Below are the code and all the weights of a small trained network. Each question names an input and a class and asks about switching units off, where a switched-off unit gives its printed mean instead of its output.

import numpy as np


def w(rows, s, z=0):
    codes = np.array(rows[::2]) - 128.0
    scale = np.full(codes.shape[1], s)
    scale[-1] = z or s
    return codes * scale


def f(y):
    return y / 2 * (1 + np.tanh(0.7978845608 * (y + 0.044715 * y**3)))


def log_softmax(a):
    a = a - a.max(-1, keepdims=True)
    return a - np.log(np.exp(a).sum(-1, keepdims=True))


def net(x, mask):
    res = np.array(x, float).reshape(1, 7) / 4 @ E
    y = f(res @ A[0][:, :-1].T + A[0][:, -1])
    res = res + np.where(mask, y, B[0][:, -1]) @ B[0][:, :-1]
    return log_softmax(res[-1] @ U[:, :-1].T + U[:, -1])


A, B = {}, {}
E = w([
[198,108,111,166,164,96,104],'x0',
[171,107,86,66,100,130,148],'x1',
[127,130,129,129,129,127,129],'x2',
[171,90,228,111,139,143,161],'x3',
[112,102,143,80,149,178,38],'x4',
[117,138,150,97,128,39,110],'x5',
[95,4,115,150,97,107,133],'x6',
],0.011)
A[0] = w([
[127,101,133,102,187,161,54,76],'N1',
[159,107,222,70,125,141,154,67],'N2',
[61,151,168,144,163,77,125,156],'N3',
[135,150,48,201,136,107,58,105],'N4',
[145,143,155,89,105,2,78,98],'N5',
[157,128,171,127,136,45,97,149],'N6',
[199,106,229,144,123,135,139,54],'N7',
[87,24,115,180,119,106,82,79],'N8',
[13,156,181,59,27,131,156,82],'N9',
[83,111,147,63,115,179,47,92],'N10',
[213,114,86,214,139,223,141,133],'N11',
[221,126,77,66,61,131,142,177],'N12',
[91,149,120,137,103,119,231,97],'N13',
[159,146,123,194,109,94,193,92],'N14',
[107,132,72,93,147,34,118,194],'N15',
[99,55,84,107,107,127,151,119],'N16',
[222,93,95,186,216,64,78,77],'N17',
[92,163,55,130,131,123,116,82],'N18',
[165,230,138,118,194,137,98,49],'N19',
[65,149,78,116,110,132,119,95],'N20',
[82,31,151,207,111,81,101,93],'N21',
[98,145,64,131,111,106,110,81],'N22',
[81,146,189,248,183,124,92,106],'N23',
[89,138,127,203,139,188,139,255],'N24',
[147,111,186,114,150,124,176,83],'N25',
],0.0099,0.0072)
B[0] = w([
[183,108,28,194,69,105,119,173],'N1',
[60,98,84,162,168,131,149,179],'N2',
[143,122,137,80,107,124,103,204],'N3',
[77,76,153,146,192,160,127,199],'N4',
[73,157,124,133,42,159,117,201],'N5',
[89,88,179,104,82,177,89,190],'N6',
[31,103,88,163,199,148,131,180],'N7',
[130,210,132,160,131,114,208,223],'N8',
[220,90,191,144,145,187,126,234],'N9',
[175,128,67,197,109,55,92,208],'N10',
[65,137,150,93,45,181,89,215],'N11',
[116,102,137,37,159,55,125,209],'N12',
[197,102,77,196,114,95,58,186],'N13',
[149,115,77,193,109,87,49,186],'N14',
[115,108,146,117,125,161,108,230],'N15',
[131,200,140,101,134,115,174,202],'N16',
[245,116,199,157,153,177,136,207],'N17',
[98,59,132,142,170,152,179,168],'N18',
[134,254,91,155,100,134,231,202],'N19',
[147,112,126,151,196,197,124,172],'N20',
[128,193,123,115,112,116,186,233],'N21',
[51,101,112,154,183,180,124,163],'N22',
[124,103,68,14,167,44,118,223],'N23',
[134,106,211,59,98,88,86,254],'N24',
[52,89,69,178,181,150,103,156],'N25',
],0.0091,0.0085)
U = w([
[52,89,97,171,248,168,150,76],'0',
[203,124,29,217,86,52,62,82],'1',
[138,219,115,115,129,113,253,99],'2',
[217,107,198,123,177,168,127,196],'3',
[132,125,141,89,139,117,121,252],'4',
[140,112,109,5,174,51,119,113],'5',
[74,120,157,90,18,178,92,64],'6',
],0.011,0.012)

Each question gives the input, the list of numbers given to net, and the class t.
The units are the neurons (one row each of A and B). Each row of codes is followed by its name. A weight is (code - 128) times the scale printed after its matrix; where a second scale follows, it is the last column's (A, B and U).
mask holds one flag per neuron, in row order. A switched-off neuron (its flag False) gives its mean, the last column of its row in B, instead of its output. The means were averaged over made-up inputs and are rounded, as every weight is.
A unit's drop is (log p(t) with every unit on - log p(t) with that unit switched off) / (log p(t) with every unit on - log p(t) with every unit switched off).
The circuit of an input: a set's keep is (log p(t) with only the set's units on - log p(t) with every unit switched off) / (log p(t) with every unit on - log p(t) with every unit switched off). Starting from the 12 units with the biggest drops (on a tie, the unit counted first), units are removed one at a time, each time the one whose removal leaves the highest keep (on an exact tie, the one counted first), for as long as the keep stays at least 0.8.
circuit, biggest first: the units of the circuit, biggest drop first
k most important neurons: the k neurons with the biggest drops, biggest first
drop when u is switched off: that unit's drop, to one decimal
input [-6,-4,1,-2,7,-7,-8], class 2: circuit, biggest first => (N19)
input [7,-3,-6,-1,7,2,5], class 1: 3 most important neurons => (N1; N10; N9)
input [4,-7,6,2,5,-4,6], class 5: 3 most important neurons => (N23; N24; N19)
input [-2,-5,-4,-5,7,-7,8], class 2: circuit, biggest first => (N8; N21)
input [-7,-8,2,-5,0,-5,-2], class 5: 3 most important neurons => (N23; N24; N17)
input [5,0,8,0,-8,-6,-3], class 1: 2 most important neurons => (N14; N13)
input [-7,4,5,-2,4,7,-7], class 2: 2 most important neurons => (N19; N24)
input [-7,-4,1,-1,6,4,3], class 3: 3 most important neurons => (N9; N13; N14)
input [-5,7,-7,-4,2,-2,7], class 2: 2 most important neurons => (N16; N8)
input [-8,8,-4,-8,6,8,3], class 0: circuit, biggest first => (N22; N20)
input [-2,7,-6,3,-6,5,-4], class 5: 3 most important neurons => (N12; N10; N1)
input [6,6,-6,-4,-1,-1,4], class 3: 2 most important neurons => (N17; N23)
input [-2,8,-6,-7,-6,-1,2], class 5: 2 most important neurons => (N12; N7)
input [-1,-6,-2,-4,0,-8,-5], class 6: circuit, biggest first => (N11)
input [8,7,-7,2,-4,7,0], class 3: 2 most important neurons => (N17; N23)
input [-7,4,3,0,3,-6,4], class 3: circuit, biggest first => (N9; N5)
input [4,-4,-8,5,0,-8,-5], class 4: 3 most important neurons => (N23; N5; N6)
input [6,-8,8,-4,-3,4,3], class 4: circuit, biggest first => (N17; N23; N5; N6)
input [0,3,4,3,6,-6,-3], class 1: circuit, biggest first => (N10; N1)
input [6,7,-4,-1,-7,-7,-6], class 1: circuit, biggest first => (N14)
input [6,6,-2,6,-6,0,-6], class 0: circuit, biggest first => (N7; N25)
input [4,-8,8,5,-6,-7,3], class 4: drop when N7 is switched off => 0.1
input [2,0,-6,5,8,-7,0], class 1: drop when N8 is switched off => 0.0
input [-7,-2,-5,-4,-4,5,-5], class 3: drop when N9 is switched off => 0.4
